[[ 3.40 -0.74]
 [ 1.83 -1.72]
 [ 5.22 -1.12]]
:
[[ 5.22 -1.12]
 [ 3.40 -0.74]
 [ 1.83 -1.72]]

[[ 3.46  3.53  3.69  3.81]
 [-1.16 -0.74 -0.58 -1.53]
 [ 3.44  3.27  3.03  2.78]
 [-1.55 -1.33 -1.20 -2.05]
 [ 2.18  1.55  2.29  1.67]
 [ 3.84  3.96  4.01  3.61]
 [-2.09 -1.84 -1.88 -2.07]
 [ 3.50  3.76  3.71  3.62]
 [-1.13 -1.59 -1.79 -1.22]]
:
[[ 3.84  3.96  4.01  3.61]
 [ 3.50  3.76  3.71  3.62]
 [ 3.46  3.53  3.69  3.81]
 [ 3.44  3.27  3.03  2.78]
 [ 2.18  1.55  2.29  1.67]
 [-1.13 -1.59 -1.79 -1.22]
 [-1.16 -0.74 -0.58 -1.53]
 [-1.55 -1.33 -1.20 -2.05]
 [-2.09 -1.84 -1.88 -2.07]]

[[ 0.32  1.21  0.33  3.06  1.11 -1.94]
 [ 0.33  2.03  0.41  5.13  0.92  0.39]
 [-1.82 -2.43 -2.39  5.16 -2.06 -2.89]
 [ 2.19  3.70  2.29 -5.09  1.61 -0.49]
 [ 0.39  1.46  0.32  1.33  0.12  0.26]
 [ 0.15  1.11 -0.06  2.63  0.20 -2.10]]
:
[[ 2.19  3.70  2.29 -5.09  1.61 -0.49]
 [ 0.39  1.46  0.32  1.33  0.12  0.26]
 [ 0.33  2.03  0.41  5.13  0.92  0.39]
 [ 0.32  1.21  0.33  3.06  1.11 -1.94]
 [ 0.15  1.11 -0.06  2.63  0.20 -2.10]
 [-1.82 -2.43 -2.39  5.16 -2.06 -2.89]]

[[ 0.51  0.40  0.70]
 [ 1.56 -1.22 -0.72]
 [ 2.36  0.82  2.21]
 [ 0.23  2.54  0.99]
 [-0.48 -1.23  1.41]
 [ 1.45  1.12  2.18]
 [ 1.10 -0.73 -0.63]
 [ 0.09 -1.35 -4.92]
 [ 1.71  0.57  0.75]
 [ 1.87  0.15  0.77]]
:
[[ 2.36  0.82  2.21]
 [ 1.87  0.15  0.77]
 [ 1.71  0.57  0.75]
 [ 1.56 -1.22 -0.72]
 [ 1.45  1.12  2.18]
 [ 1.10 -0.73 -0.63]
 [ 0.51  0.40  0.70]
 [ 0.23  2.54  0.99]
 [ 0.09 -1.35 -4.92]
 [-0.48 -1.23  1.41]]

[[-1.46 -1.14 -1.81 -2.98 -2.16]
 [-0.25 -0.29 -0.06  0.29  0.16]
 [-1.92 -1.93 -1.88 -4.64 -2.22]
 [-0.03 -0.18  0.02  0.35  0.00]
 [ 0.06  0.12  0.08  0.17  0.16]]
:
[[ 0.06  0.12  0.08  0.17  0.16]
 [-0.03 -0.18  0.02  0.35  0.00]
 [-0.25 -0.29 -0.06  0.29  0.16]
 [-1.46 -1.14 -1.81 -2.98 -2.16]
 [-1.92 -1.93 -1.88 -4.64 -2.22]]

[[-1.58  0.06  1.20  0.18 -0.20 -0.76  1.78 -0.31 -2.95 -2.28  1.70 -0.64
   2.41 -3.74 -1.75]
 [-0.09 -0.06  0.26 -0.84 -0.26 -0.32 -0.30  0.48  0.99  0.37  0.52  0.17
  -0.65 -0.70 -0.52]
 [-0.86  0.71  0.68  0.50  0.95 -0.42 -0.53 -2.27  0.85 -1.71  1.64 -0.78
   0.36 -0.42  0.60]
 [-2.50  0.40  0.40  1.20 -0.07 -1.33  1.53 -0.51 -2.23 -1.76  1.35 -0.90
   2.40 -3.08 -0.56]
 [-0.63 -0.30  2.14 -0.89 -0.27 -0.07  2.14 -0.06 -3.71 -2.89  2.11 -0.44
   2.47 -4.35 -2.98]]
:
[[-0.09 -0.06  0.26 -0.84 -0.26 -0.32 -0.30  0.48  0.99  0.37  0.52  0.17
  -0.65 -0.70 -0.52]
 [-0.63 -0.30  2.14 -0.89 -0.27 -0.07  2.14 -0.06 -3.71 -2.89  2.11 -0.44
   2.47 -4.35 -2.98]
 [-0.86  0.71  0.68  0.50  0.95 -0.42 -0.53 -2.27  0.85 -1.71  1.64 -0.78
   0.36 -0.42  0.60]
 [-1.58  0.06  1.20  0.18 -0.20 -0.76  1.78 -0.31 -2.95 -2.28  1.70 -0.64
   2.41 -3.74 -1.75]
 [-2.50  0.40  0.40  1.20 -0.07 -1.33  1.53 -0.51 -2.23 -1.76  1.35 -0.90
   2.40 -3.08 -0.56]]
